
[[-391 -337  -19 -393  261   64 -234   90  113  320 -159  124   91  -48
   388 -471  282  -26  -31 -237   28  -77   80  110 -227 -443  -72 -180
    71 -144  -48  250 -188]
 [-105   82 -279  115 -172 -134   81 -305  102  -52 -254   88 -198 -130
    22  111  -76  -74 -134  -84  -20  -25   45   32  250   72  -19  -89
   229   67 -116  321  247]
 [-222 -179  360 -283  259  211 -246  310   45  247  320 -145  181  200
   211 -626 -157   35  328 -214  306 -170   38 -418 -212 -726 -194 -341
   -95  -89  125 -177 -337]
 [-137  -15  125 -160  166  -93   14  177  132   88   87   33   -8   88
   143 -115   79  164  107  209  -53   88   42  -62 -146  -24  -70  155
     7   44   -4   47   -7]
 [-124   88 -192  105  -61  182  -24 -135 -115  -79 -134  -48   13 -127
   -77   64 -137 -129 -197 -102  213    5   69  108  234   36 -162 -190
    39 -116    3   68   53]
 [ -10  160 -274  250 -118  -34  230 -102 -123 -224 -166   29 -121  -74
  -111  332   88  -42 -237   72   98  172   55  437  150  310   81  230
   103  -92  -75  136  277]
 [ -55   82 -147  111  -80  -93  107  -36   41  -52 -105  -41 -182   19
    39   77   43  -68  -80  -94   50   47   81  117   47   96   74   37
   119   26  -11  147  188]
 [-293  -78   50   12  134  140 -213  275  -44  -45  122 -128  -78  267
    38 -240  162  -22 -204 -450  363  213  125  373 -333 -164   87  -61
    48 -145  135 -244   49]
 [-324 -182   38 -312  171   11 -207   17  185  324 -107  145   46  -79
   352 -379   -6  141   42   41  -73 -127   77 -253  -26 -359 -216 -148
    74   16 -107  216 -181]
 [ 121  190 -126   26   41  225  236  118 -244  -34 -127 -245  116 -179
   -40  231   40 -271  -41  200   85  -29  100  114  210  336 -157   13
  -232 -162  107  134  -90]
 [  90  139  -76  103   -1  -16  212  108  -72 -235   42 -282 -112  114
  -187  187  171 -337   -2 -220  182  160   50  312  -92  302  142  -27
   -40  -76  222   36  231]
 [  64  341 -275  366 -117  152  214  -49 -277 -426  -72 -144  -51  -67
  -389  559  -16 -150 -368  109  246  327   73  563  220  644  -39  186
   -27 -160   83  -89  312]
 [ -98  -25  254 -202  173 -130   26  239  193  193  180   10   -8  137
   240 -253  -18  235  295  265  -80  -30   34 -348 -148 -210  -90  137
    -7  117  -19   33  -98]
 [-242 -198   83 -277  266   31 -145  123   94   10   95  -11   84  110
    35 -257  218 -101   44 -225  137  126    4  199 -305 -181  -39 -157
    29 -125  125   42   10]
 [ -66   82 -200   48    2  186   13  -12 -137 -119 -142 -209  -12  -68
  -111   95   65 -363 -199 -284  221   54   99  277   90  198  -66 -253
   -43 -153  155   91   74]
 [-194  -88   34 -188  181  172  -96  230  -42  197  -50  -92   87   -4
   231 -242  116  -50  -30  -61  106  -36  128   30 -106 -172 -116  -78
   -94 -122   47   51 -199]
 [-487 -372  -72 -377  179  -68 -334    3  267  386 -244  168  -97    6
   483 -560  273    3  -96 -436  -40 -102  117   34 -251 -504    7 -253
   225  -19  -91  318  -96]
 [ -37  115 -103  234  -71   45  151  -38 -137 -222   48   45  -32   29
  -141  152  -74   76  -93   55  246  130    7  276   96   -8   25  176
    97 -126  -69  -46  189]
 [ -53  -92  125 -310  288   10  102  179   33   67   88    8  193  -22
    75  -89  184  -17  223  264  -44   45  -20   22 -147  -27 -134   79
  -114 -108   58  153  -97]
 [-320  -56  309 -235  176 -235 -247  349  403  316  179    6 -223  324
   408 -440   13  382  126   42 -131   78  145 -404 -358 -209  -28  113
   106  287    5  -93  -55]
 [  84  113  100   14  188  316  157  349 -314 -147  201 -299  221   59
  -157   83   74 -202   52   72  340  120   56  269  -74  119  -90   46
  -287 -282  221 -195 -121]
 [ -78  142  -48  122  -70  127  -43   -3  -44  -72   25 -190  -76   38
   -72  -26 -211 -144  -64 -214  250   -5   90  -93  135  -19 -112 -250
    14  -14   98  -55   56]
 [  -8   48    3   29    2   79   82    6  -58  -72   77 -116   28   16
   -69  -47 -109 -141  121  -96  212  -46    9  -57   78 -144  -72 -166
     2  -83   64   37   34]
 [ 158  216 -149  112  -71  -32  329 -342  -73 -327   15   75  111 -213
  -375  407 -232  -86  136  401   31   56 -131   -6  387  253 -214    8
    39  -58  -51  226  242]
 [  23  142   66   74   54  322   55  201 -243  -28  121 -270  145    3
   -58  -40 -187 -140   47    6  330  -63   84  -84  132  -76 -191 -144
  -200 -165  130 -150 -170]
 [ 129  266   67  233  -72  292  149  206 -266  -81  160 -357   52   46
   -99   39 -313 -147   86   12  367  -98  102 -196  222  -37 -142 -110
  -195  -99  139 -209 -121]
 [-141  -98   17 -157  217  206   11  185 -145   46   18  -12  201  -37
    79 -117  164  -45  -12   61  178   46   42  252  -98 -133 -106   44
  -106 -250   30   22 -139]
 [ -94  -64   22  -73   93  187   22  217 -127  177  -25 -132   84   -5
   229 -242   49  -96   65  -94  202 -147  114  -14  -20 -301  -42  -66
   -93 -158   18   56 -210]
 [-183   25  263 -216  140 -282  -74  405  380  343   89  -84 -264  269
   454 -308   98  293  157  162 -251   41  176 -410 -307    3   21  214
    30  325   26   31  -57]
 [-104   32 -240  -90   43 -122  112 -215   87 -109 -226  143  -25 -185
   -64  241  158  -73 -135  185 -143  149   -7  268  106  352  -92   68
   115  -22  -47  351  226]
 [  91  206 -223  277 -240  279  146 -126 -263  -39 -162 -276  -25 -177
   -38   55 -324 -354  -40 -236  329 -282  111 -164  466 -127 -116 -355
   -54 -121   30  120  -59]
 [ 110  155 -172  174 -129   83  207 -192 -129 -234  -37 -177  -18  -85
  -242  176 -146 -356   42 -186  236  -51  -10   57  258   57  -39 -257
    18 -103   94  146  179]
 [ -73  -21    8 -104  151   82   81  239  -74   99  -41  -96   50    3
   170  -69  197  -46   -3   65   64   26  102  155  -99   13  -16  115
  -104 -120   44   79  -93]
 [ 118  270 -226  330 -242   41  279 -202 -147 -191 -101  -67  -85 -139
  -152  292 -266  -84  -46  119  155  -62   31  -27  423  130  -66   13
    60  -26  -78  127  178]
 [ -16 -126  -46 -183   39   16  136  125    4  339 -192 -143  -22  -92
   419 -304  151 -250  216 -170  -11 -342  118 -207   20 -356   48 -160
   -55  -50  -11  383 -215]
 [-157   -3   83  -82   53 -128  -65   97  196   62   74  -67 -155  164
   118 -192    4   26   78 -143   38   39   68 -137 -145 -109   10  -76
   105  109   55   35   88]
 [-109  168 -202  175 -205  -53    1 -274   86  -35 -164   38 -188 -107
    -6   74 -290   16 -124  -27   38  -57   63 -198  337   30 -134 -154
   195  115 -109  176  176]
 [-292 -389  262 -904  613   21 -198  204  281  477  -18  128  400 -171
   400 -505  324  -16  374  354 -338 -116  -27 -325 -295 -247 -416 -205
  -198  -67   74  413 -438]
 [ -70  134   36  109   34   15   33   74  -17 -196  168  -46  -39  133
  -161   90  -80   81  -35   65  188  216   19  128  -35  115  -54   88
    38  -29   55 -148  160]
 [ 165  233    5  226  -85  106  292   53 -197 -162  120 -150   42  -12
  -144  191 -223  -33  136  228  217  -27   14  -66  235   32  -78  101
   -85  -79   15  -43   42]
 [ 126   68  185  -57  198  354  178  341 -312  -31  242 -298  312   17
   -69  -66  -46 -182  257  139  337  -72   27  -20    6 -155 -166  -46
  -331 -279  188 -146 -265]
 [ 138  250   67  219 -119   76  269  266 -141  125   45 -228  -80   38
   204    4 -216   89  156  257  113 -182  150 -329  209  -70  -22  214
  -134   46  -43  -35 -141]
 [  76  -47 -139 -113   73  226  265  -64 -249   70 -164  -22  283 -312
    69   12   37 -250  164  186   98 -241  -12   34  274 -188 -173  -86
  -147 -280  -55  352 -196]
 [ -26   30  -89  -84   60  -41  186  173   -8  174 -198  -62  -54  -88
   279   21  225  -42    0  187 -120  -42  134   73    4  148   20  207
   -62  -14  -31  272  -60]
 [-165   76  168   86   17 -121  -74  164  152  -55  253  -22 -181  302
    14 -144 -122  248   44  -45  160  174   55  -79 -181 -128   30  108
   137  116   20 -214  158]
 [-266 -262  267 -507  327 -160 -165   42  351  231  176  178  132   66
   210 -459   37  155  385  107 -128  -50  -76 -380 -251 -451 -210 -175
    79   64  -10  199 -107]
 [ -75   58   31 -112   16 -318   51   69  325   73  -21  -92 -292  150
   156  -64  116  -48  119  -81 -181   57   80 -182 -153  158   90  -13
   130  250   80  217  205]
 [-184  -32   25  -71   77   80  -68  115   14  139  -17   -3    2   14
   190 -189  -21   78  -17    6  110  -34   94  -59  -10 -193 -101  -16
    13  -42  -35   34  -95]
 [ 166  182  -98  149  -60  143  296   42 -229 -113  -31 -220   50  -94
   -94  183  -60 -252   80   69  190  -75   49   50  223  104  -39  -20
  -132 -138   69  106    7]
 [-118   17  -73  235 -115  -88  112  187  -32   62  -59   -7 -264  169
   273 -101  122  156 -111 -164  173   25  152  230 -102 -217  280  306
   163  -15 -128   -2  108]
 [  39  188  136   56   36  142   90  281 -100   45  144 -250   14   85
    54  -39 -167    7  119  155  164  -33  107 -230   60   12 -131   32
  -164   -4  101 -132 -131]
 [-294 -307  232 -501  350 -141 -161  302  295  361   62   22    4  156
   435 -538  340   48  243 -126 -112  -38   64 -131 -456 -391   17  -62
    19   29   62  190 -162]
 [ -87  219 -263  209 -125   25   21 -349  -28 -369  -77   54  -66 -112
  -383  355 -202  -87 -264    3  155  231  -21  237  286  366 -179 -129
   161  -29    8   56  363]
 [-161  -16  -29 -166   69   38  -76   31   90  196 -124  -55  -23  -64
   215 -180  -14  -77    8  -37  -19 -107  105 -196   54  -83 -157 -180
     1   33   11  189  -96]
 [  49  170 -127   83  -15  -14  168  -90  -37 -283   10 -130  -38   -7
  -288  291   18 -236  -49  -22  113  188   -6  239   71  373  -38  -61
    14  -55  140   84  265]
 [-183  -13  -34   -5   28 -236   15   96  197   18  -26   50 -246  166
   156  -47  202  125  -70  -78  -44  174   84  182 -217   60  164  207
   183   99  -32   94  222]
 [ -93  -42  -82  -42   80 -231  194  242   83  102 -152   36 -201   91
   299   28  466   81  -76   85 -139  154  131  396 -263  175  274  456
    76    8  -67  220  135]
 [-268 -219  346 -362  268 -484  -77  359  512  263  232  132 -239  402
   420 -438  332  375  326   50 -254  157   34 -171 -617 -265  209  305
   193  266  -17   74   99]
 [ 164  289 -329  366 -299 -163  414 -225  -64 -198 -233  -19 -252 -136
   -85  438  -69  -90  -88  167  -26    4   56  135  362  365  111  222
   135   62 -123  297  333]
 [ -83  141   41    5  131 -102   61   98   73 -250  158    9  -46  135
  -215  231   74  128  -76  248   24  383   -2  266 -144  408  -58  244
    36   22   87 -101  264]
 [ -78   50  -36   40  -11   32   83 -146  -23  -34   13  164   91 -115
   -17   11 -236  179   74  295   85  -41  -35 -129  238 -178 -206   51
    85  -56 -162  108   25]
 [ -24   62   -1   48   -9  -72   73   64   56 -115   85 -181 -145  161
   -69  -32   50 -197   64 -292  164   72   43   75 -112   -1  105 -121
    66    5  141   24  184]
 [  83  206  -79  171  -50 -164  287  -56    8 -277   56    7 -104   36
  -210  346    9   41   24  261    8  219  -24  200   64  348   38  268
    78   28   -6   69  328]
 [ -99 -120    0  -95  135  -43   82  114    8  -49   58  -29   -8  108
    32 -112  267 -122   73 -200  149   95   10  318 -240 -145  140   28
    55 -146   64   92  103]
 [  67  163   30   85 -106 -200  190  -58  155  -27   69  -62 -171   60
     9   31 -201   31  233  120  -40  -72   11 -349  137  -20  -14   -3
   101  172  -22  145  156]
 [  38   58    2  -64   88  -38  159   58   25 -113   62 -150   -2   43
   -99   71  104 -213  130  -27   59   77    3   83  -63  143   -2  -62
   -36  -38  149  119  121]
 [-249  -34   40 -159  208  100 -127  215   12   83   12   10   58   37
   121 -118  130  118 -137  111   59  162  101  170 -154   56 -138   94
   -40  -81   34  -44  -73]
 [-188    7   26 -121   -7 -266  -18  229  309  403 -180  -19 -329   95
   561 -252  126  200   21   64 -268  -98  213 -312 -115  -37   82  186
   106  279 -103  242  -51]
 [ -31  125 -192  109 -100 -143  169 -113   58  -85 -156   34 -176  -55
     0  201   48  -24  -93   79  -52   86   55  140  116  238   40  131
   133   52  -65  225  240]
 [-198  -71 -159 -184  154   91  -60  -74  -11  -27 -164   41   89 -139
   -25   13  178 -173 -164  -63   47  105   36  297   -4  125 -144 -140
    19 -156   45  210   45]
 [ -95   47  123 -198  259  116   -8  393  -32   89   65 -198   74   77
   114  -56  202  -37  -16  155   28  141  132   95 -204  224 -111  108
  -207  -61  178  -55 -135]
 [-254 -123 -265 -134  103  316  -99   52 -195  215 -379  -24  119 -255
   272 -136  215 -209 -311 -159  135  -98  177  318  105  -76 -137 -143
   -75 -270  -29  248 -222]]

[ 280  -93 -273  194 -115  -30  -44  355   36 -201  267    6   97   85
  165 -283   82  102 -137  -72   29  169  297  170 -582   49  113  214
 -148]	51
[-104  227  -68 -141   -5  -67   84   68    5  -11  180 -126  -99  260
  111  -22   93  265  -24  171  -64   24   85  239   64 -200   86  -42
  120]	60
[ -48 -194 -122   -6  163  -39   63   25 -103 -345   47 -109   86   80
  -91  126  -79   12    3 -119  128  -76   55  117  130  -64  -47  150
   60]	48
[  36   10   70 -148   -1   37  -33   41  269   76  132    8   76   62
  159 -120   39  188  -45  -29  -79   81  291   20 -150   26   -9 -112
   59]	55
[ 181    2 -107  -90   41  -39  -28  199  232 -125  278   92   70  163
  186 -337  122  141 -228  -94  -53  120  150  108  -87  -22  109  -72
 -109]	17
[-450   32   83 -223  195    4  182 -231  -87 -101  -93 -347  -23  161
   27  375    1  136  251  172   86 -122   -5   89  462 -183 -156   36
  143]	39
[-361  287  -67 -116   16  -87  201   -8 -236  -72   27 -333 -208  253
   41  257   43  273  147  331   -5  -32  -54  324  227 -289   23  114
  193]	23
[ 259 -301 -541  -11    6  -87   82  250 -221 -319  248 -152   90  409
  -58   92  117   -4   14 -145  331 -150  284    4 -136 -189   23  114
  -66]	9
[ -63    8 -110 -144 -161 -103   31  294   98  148   46   -1  -39  298
   62   27   21  173 -104   23  -28   67   78 -214  123  -92  -85 -129
   29]	66
[ 326 -134 -218  -66  259   27  -30  -69  137 -357  455   -4  242  224
  107 -301  189   79  -84 -185  118  -92  375  329 -240 -101  200  -45
  -32]	58
[-406  -95  416 -140 -107   72  -57   17  350  353 -326   -4   94 -157
   63  237 -239  140   78   -5 -169  142  130 -429  145  216 -358 -114
  164]	7
[  56   19   75  -43   29   69  -67  -65  171   18  175  -23  120    8
   19  -33  -47  212   33  -29  -77    9  409  199 -358    6   53  -34
  250]	1
[-142  -56 -162   57   52 -185   67  186 -258 -300   18  -29  -20  214
 -289  194 -208   59 -129  -79   38  -90 -186  117  326 -172  -15  126
  249]	42
[ 345 -123 -501  -17 -221 -105   33  486  -80  -77  256  -18  -45  363
   62  -89  128  118 -132  -79  151   44  293  -54 -339 -122   74   47
 -113]	26
[ 321 -125 -220   41  220    6  -37   44  117 -411  430   14  227  156
  139 -370  169   62 -144 -175   84    3  284  355 -295  -43  203   63
 -113]	33
[-451  141  535 -116  179   31  -42 -256  244   61 -147   24   76 -198
  -99  140 -299  203    2   31 -287   42  -40  134  318   62 -124  -89
  435]	36
[-592   72  458 -130  155   88   57 -327   82   68 -281 -238   21 -205
  -40  415 -249  184  266  155 -135  -12   42   85  274   31 -235   63
  361]	46
[-139 -123    9  -66  186 -134    3   47   57 -235   63   88  155  222
 -154   12 -121   25 -201 -182  -10  -79 -156  -45  511  -89  -69 -107
  150]	43
[-373  -10  224  144   26   19   28   37   43 -123 -169 -158   60 -204
  107   94 -152   91   67   97  -98  181  -38   96  -26  135 -158  282
    8]	2
[ -40  -20  328  146 -136  -16 -221  204  332  152  -30  308  159 -215
 -125 -140 -353  160 -251 -183 -326  203  159  -69 -287  249  -62  -46
  337]	16
[ 191    6 -174  -40  -26  -28   12  275  163 -138  248   11   13  130
  272 -323  160  136 -178  -37  -18  173  165  129 -221   -8   99   51
 -210]	38
[-238 -106  361 -233  264   77  -77 -283  459   69   27   39  308   50
  113  -50  -11  102    5 -128  -95  -28  173 -149  320   70 -163 -299
  128]	49
[-249  141  131  -96  176  -98   56   42  139 -196   76    6   10  126
  116 -164   10  136 -200   37 -139  100 -256  166  478  -79    8  -39
  -12]	62
[-202 -136  137   50   77  130    6 -143  119  -58  -31 -250  202 -106
  187  118    5   95  257   58   44   51  347   65 -297  116 -147  178
    3]	61
[ -35  -96 -153   74    6  -10   64  130  -85 -213   71 -186   41   55
   81   53   11   83   64   21   89   48  173  145 -203  -24  -25  232
  -44]	65
[ 163   70  -99   53 -120  -74  -61  300   70  -44  206  115  -13   89
  -12 -182  -66  194 -219  -51 -125  120  166  165 -293  -19  122   29
  140]	8
[-114 -150 -160  -58   17  -60   56   80   12  -51   85 -139  155  345
   61  100   84   72   57  -15  135  -63  152 -156  136 -109 -119  -42
  -22]	32
[-130  136   41   17  -40 -172  -22  257   80  -46   97  149   -1  193
  -75 -132 -121  169 -299  -19 -195  101 -183   56  259  -77   28  -77
  171]	29
[ 177   78  -73   33 -108  -33  -60  287  185  -31  239   92   11   65
  163 -314   41  202 -205  -27 -130  197  216  165 -370   28  121   23
  -22]	52
[  -8  -42 -183   62 -230  -77   -7  288    2  128  102  -74   61  285
   45   62   12  170   11   44   31   49  268 -133 -273  -59  -65   12
   79]	69
[  79  158  -20  -68   13   21   25  148  201  -96  227  -42  -36   26
  329 -325  162  218 -113   86 -114  209  166  298 -255   -2  131   63
 -141]	57
[  33 -282 -107  100   81   49    0   65   52 -251   78 -139  227   -2
  132  -16   35   -9   76 -116  137   38  280   20 -280   98  -87  215
 -147]	10
